Here is a tiny trained network, its code and every weight. The questions are about switching its units off for an input and a target symbol, where a switched-off unit gives its printed mean instead of its output.

import numpy as np


def w(rows, s, z=0):
    codes = np.array(rows[::2]) - 128.0
    scale = np.full(codes.shape[1], s)
    scale[-1] = z or s
    return codes * scale


def norm(h):
    return h / np.sqrt((h * h).mean(-1, keepdims=True) + 1e-5)


def f(y):
    return y / 2 * (1 + np.tanh(0.7978845608 * (y + 0.044715 * y**3)))


def softmax(a):
    e = np.exp(a - a.max(-1, keepdims=True))
    return e / e.sum(-1, keepdims=True)


def log_softmax(a):
    a = a - a.max(-1, keepdims=True)
    return a - np.log(np.exp(a).sum(-1, keepdims=True))


def net(x, mask):
    ids = ['βγδλμτφω'.index(c) for c in x.split()]
    T = len(ids)
    res = E[ids] + P[:T]
    u = 0
    for l in range(2):
        q, k, v = (norm(res) @ M[l].T for M in (Q, K, V))
        z = softmax(np.where(np.tri(T) > 0, q @ k.T / 4**0.5, -1e9)) @ v
        res = res + np.where(mask[u], z, O[l][:, -1]) @ O[l][:, :-1]
        u += 1
        y = f(norm(res) @ A[l][:, :-1].T + A[l][:, -1])
        res = res + np.where(mask[u : u + 8], y, B[l][:, -1]) @ B[l][:, :-1]
        u += 8
    return log_softmax(norm(res)[-1] @ U[:, :-1].T + U[:, -1])


Q, K, V, O, A, B = {}, {}, {}, {}, {}, {}
E = w([
[221,134,103,203,224,47,87],'β',
[71,124,18,135,218,170,144],'γ',
[150,83,71,207,140,52,204],'δ',
[146,247,135,112,79,207,104],'λ',
[227,166,62,26,133,156,144],'μ',
[142,84,90,176,104,165,6],'τ',
[96,54,98,99,44,117,148],'φ',
[39,240,156,90,184,7,91],'ω',
],0.017)
P = w([
[123,118,252,152,178,207,163],'0',
[101,132,151,160,182,188,138],'1',
[108,127,141,151,169,173,143],'2',
[117,119,135,133,154,154,143],'3',
[131,126,104,119,155,129,144],'4',
[131,125,92,123,132,124,138],'5',
[125,123,77,122,108,120,130],'6',
[128,123,65,127,81,109,114],'7',
[129,117,51,124,76,96,106],'8',
[126,112,36,119,58,86,100],'9',
],0.016)
Q[0] = w([
[107,3,254,190,147,134,134],'L0H0',
[142,76,160,181,98,41,119],'L0H0',
[232,153,84,28,158,126,160],'L0H0',
[149,140,86,45,172,57,71],'L0H0',
],0.0098)
K[0] = w([
[97,113,253,180,186,186,185],'L0H0',
[116,142,126,144,193,150,150],'L0H0',
[86,110,42,152,35,104,72],'L0H0',
[104,174,35,160,98,37,91],'L0H0',
],0.015)
V[0] = w([
[121,110,124,2,115,136,128],'L0H0',
[43,119,189,106,121,144,236],'L0H0',
[98,173,153,130,66,159,161],'L0H0',
[171,137,203,67,141,107,140],'L0H0',
],0.0085)
O[0] = w([
[83,81,85,55,186,109,104,105],'L0H0',
[139,165,8,150,116,153,109,23],'L0H0',
[42,192,99,74,92,138,223,12],'L0H0',
[190,139,95,121,199,57,73,6],'L0H0',
],0.012,0.0011)
A[0] = w([
[115,201,149,69,68,152,101,73],'L0N0',
[124,133,94,131,80,106,150,121],'L0N1',
[172,148,150,175,56,66,158,196],'L0N2',
[185,154,118,61,108,49,130,2],'L0N3',
[173,206,142,39,44,141,24,128],'L0N4',
[140,161,161,94,140,192,77,109],'L0N5',
[113,102,91,236,126,162,1,35],'L0N6',
[87,110,179,48,112,137,108,22],'L0N7',
],0.0095,0.0026)
B[0] = w([
[127,56,133,143,150,86,115,171],'L0N0',
[132,131,74,97,71,105,162,185],'L0N1',
[133,137,138,11,124,120,167,254],'L0N2',
[44,97,113,176,85,95,156,159],'L0N3',
[61,100,158,84,206,131,152,220],'L0N4',
[100,96,37,72,171,174,98,159],'L0N5',
[48,109,177,151,89,174,142,222],'L0N6',
[177,147,126,156,161,120,125,153],'L0N7',
],0.011,0.0044)
Q[1] = w([
[68,65,190,48,208,150,170],'L1H0',
[105,73,139,7,198,170,162],'L1H0',
[209,98,110,144,69,102,8],'L1H0',
[3,93,72,117,165,57,144],'L1H0',
],0.0072)
K[1] = w([
[75,38,212,93,54,60,70],'L1H0',
[68,141,64,138,66,52,79],'L1H0',
[179,82,67,190,184,141,172],'L1H0',
[37,99,153,2,111,85,153],'L1H0',
],0.0083)
V[1] = w([
[68,160,141,125,6,78,9],'L1H0',
[88,240,176,94,175,58,167],'L1H0',
[91,140,161,189,188,89,151],'L1H0',
[41,106,163,156,137,218,75],'L1H0',
],0.011)
O[1] = w([
[194,229,137,108,171,197,107,2],'L1H0',
[88,173,148,100,34,117,43,144],'L1H0',
[160,102,194,170,71,102,55,129],'L1H0',
[118,157,210,4,128,123,172,148],'L1H0',
],0.012,0.0068)
A[1] = w([
[151,252,114,57,223,87,50,233],'L1N0',
[254,65,216,165,124,57,132,109],'L1N1',
[189,95,224,198,189,78,34,129],'L1N2',
[237,118,117,47,82,208,176,217],'L1N3',
[104,47,129,108,204,151,43,137],'L1N4',
[105,165,181,86,126,209,54,140],'L1N5',
[91,111,38,123,123,105,71,252],'L1N6',
[121,241,94,155,167,36,157,241],'L1N7',
],0.0099,0.0039)
B[1] = w([
[162,143,139,207,68,158,113,173],'L1N0',
[165,118,94,77,119,119,80,177],'L1N1',
[121,69,123,5,110,192,115,161],'L1N2',
[178,185,108,169,161,81,124,174],'L1N3',
[105,94,110,202,140,116,129,183],'L1N4',
[127,180,105,138,154,107,99,169],'L1N5',
[158,169,148,143,154,85,84,254],'L1N6',
[109,190,116,101,128,177,43,161],'L1N7',
],0.015,0.0082)
U = w([
[169,95,159,43,121,161,78,125],'β',
[99,122,184,88,117,131,181,71],'γ',
[139,130,163,170,72,144,152,235],'δ',
[46,172,154,31,108,94,131,23],'λ',
[100,105,184,116,219,35,80,4],'μ',
[168,167,249,108,181,99,140,223],'τ',
[144,172,89,94,167,174,115,172],'φ',
[157,199,196,133,129,107,36,157],'ω',
],0.011,0.0032)

Each question gives the input, a string of symbols that net reads in full, and the target symbol t.
The units are the heads (4 rows each of Q, K, V and O) and the neurons (one row each of A and B). Each row of codes is followed by its name. A weight is (code - 128) times the scale printed after its matrix; where a second scale follows, it is the last column's (O, A, B and U).
mask holds one flag per unit, layer by layer, with each layer's heads first. A switched-off unit (its flag False) gives its mean, the last column of its rows in O or B, instead of its output. The means were averaged over made-up inputs and are rounded, as every weight is.
A unit's drop is (log p(t) with every unit on - log p(t) with that unit switched off) / (log p(t) with every unit on - log p(t) with every unit switched off).
The circuit of an input: a set's keep is (log p(t) with only the set's units on - log p(t) with every unit switched off) / (log p(t) with every unit on - log p(t) with every unit switched off). Starting from the 12 units with the biggest drops (on a tie, the unit counted first), units are removed one at a time, each time the one whose removal leaves the highest keep (on an exact tie, the one counted first), for as long as the keep stays at least 0.8.
units of the circuit, in order: the units of the circuit, biggest drop first
k most important neurons: the k neurons with the biggest drops, biggest first
k most important neurons of layer l: the k neurons of layer l with the biggest drops, biggest first
drop of u: that unit's drop, to one decimal
input β δ β γ γ, target γ: 2 most important neurons	(L0N6 L1N6)
input μ δ δ λ φ, target δ: units of the circuit, in order	(L0N4 L0H0)
input μ δ δ δ φ ω μ φ μ τ, target μ: units of the circuit, in order	(L0H0 L1N4)
input λ τ γ δ φ ω δ ω δ μ, target ω: most important neuron	(L1N0)
input λ μ δ τ φ γ δ φ μ, target φ: units of the circuit, in order	(L1H0 L0N4)
input μ ω μ μ δ ω φ, target μ: units of the circuit, in order	(L0H0 L1N6)
input λ γ μ τ, target λ: units of the circuit, in order	(L1H0 L0H0)
input μ δ δ λ γ, target λ: 2 most important neurons of layer 0	(L0N4 L0N7)
input γ δ φ δ μ τ τ γ τ δ, target τ: 2 most important neurons of layer 0	(L0N2 L0N6)
input δ β μ δ γ τ γ, target τ: units of the circuit, in order	(L1H0 L0H0)
input β λ δ φ, target β: 2 most important neurons of layer 1	(L1N1 L1N2)
input β μ λ δ, target β: units of the circuit, in order	(L0H0 L1N2)
input μ δ δ δ φ μ μ, target φ: units of the circuit, in order	(L1H0 L0H0)
input φ λ τ, target φ: units of the circuit, in order	(L0H0)
input λ λ φ φ β μ μ γ, target μ: 2 most important neurons	(L1N6 L0N3)
input μ τ μ τ δ, target τ: 2 most important neurons	(L0N6 L0N2)
input μ μ μ λ δ δ δ δ λ, target λ: 2 most important neurons of layer 0	(L0N4 L0N0)
input λ λ δ δ, target λ: units of the circuit, in order	(L0H0 L1H0)
input β δ τ μ ω μ ω δ, target ω: 2 most important neurons	(L0N2 L1N6)
input φ μ λ φ, target φ: units of the circuit, in order	(L0H0)
input λ τ τ τ δ μ φ, target τ: 2 most important neurons	(L1N3 L0N6)
input δ λ δ β λ γ δ λ λ τ, target λ: 2 most important neurons	(L0N6 L0N4)
input τ λ δ λ τ λ δ, target λ: 2 most important neurons of layer 0	(L0N1 L0N4)
input λ δ μ δ δ τ λ γ, target τ: 2 most important neurons	(L0N6 L1N3)
input δ ω μ δ δ φ τ δ μ, target τ: 2 most important neurons of layer 0	(L0N6 L0N7)
input δ δ μ δ τ μ δ β γ, target δ: 2 most important neurons of layer 0	(L0N2 L0N4)
input τ δ γ ω λ γ, target ω: most important neuron	(L0N3)
input δ λ λ τ, target δ: drop of L0H0	0.8
input φ τ λ δ, target φ: drop of L0N2	0.0
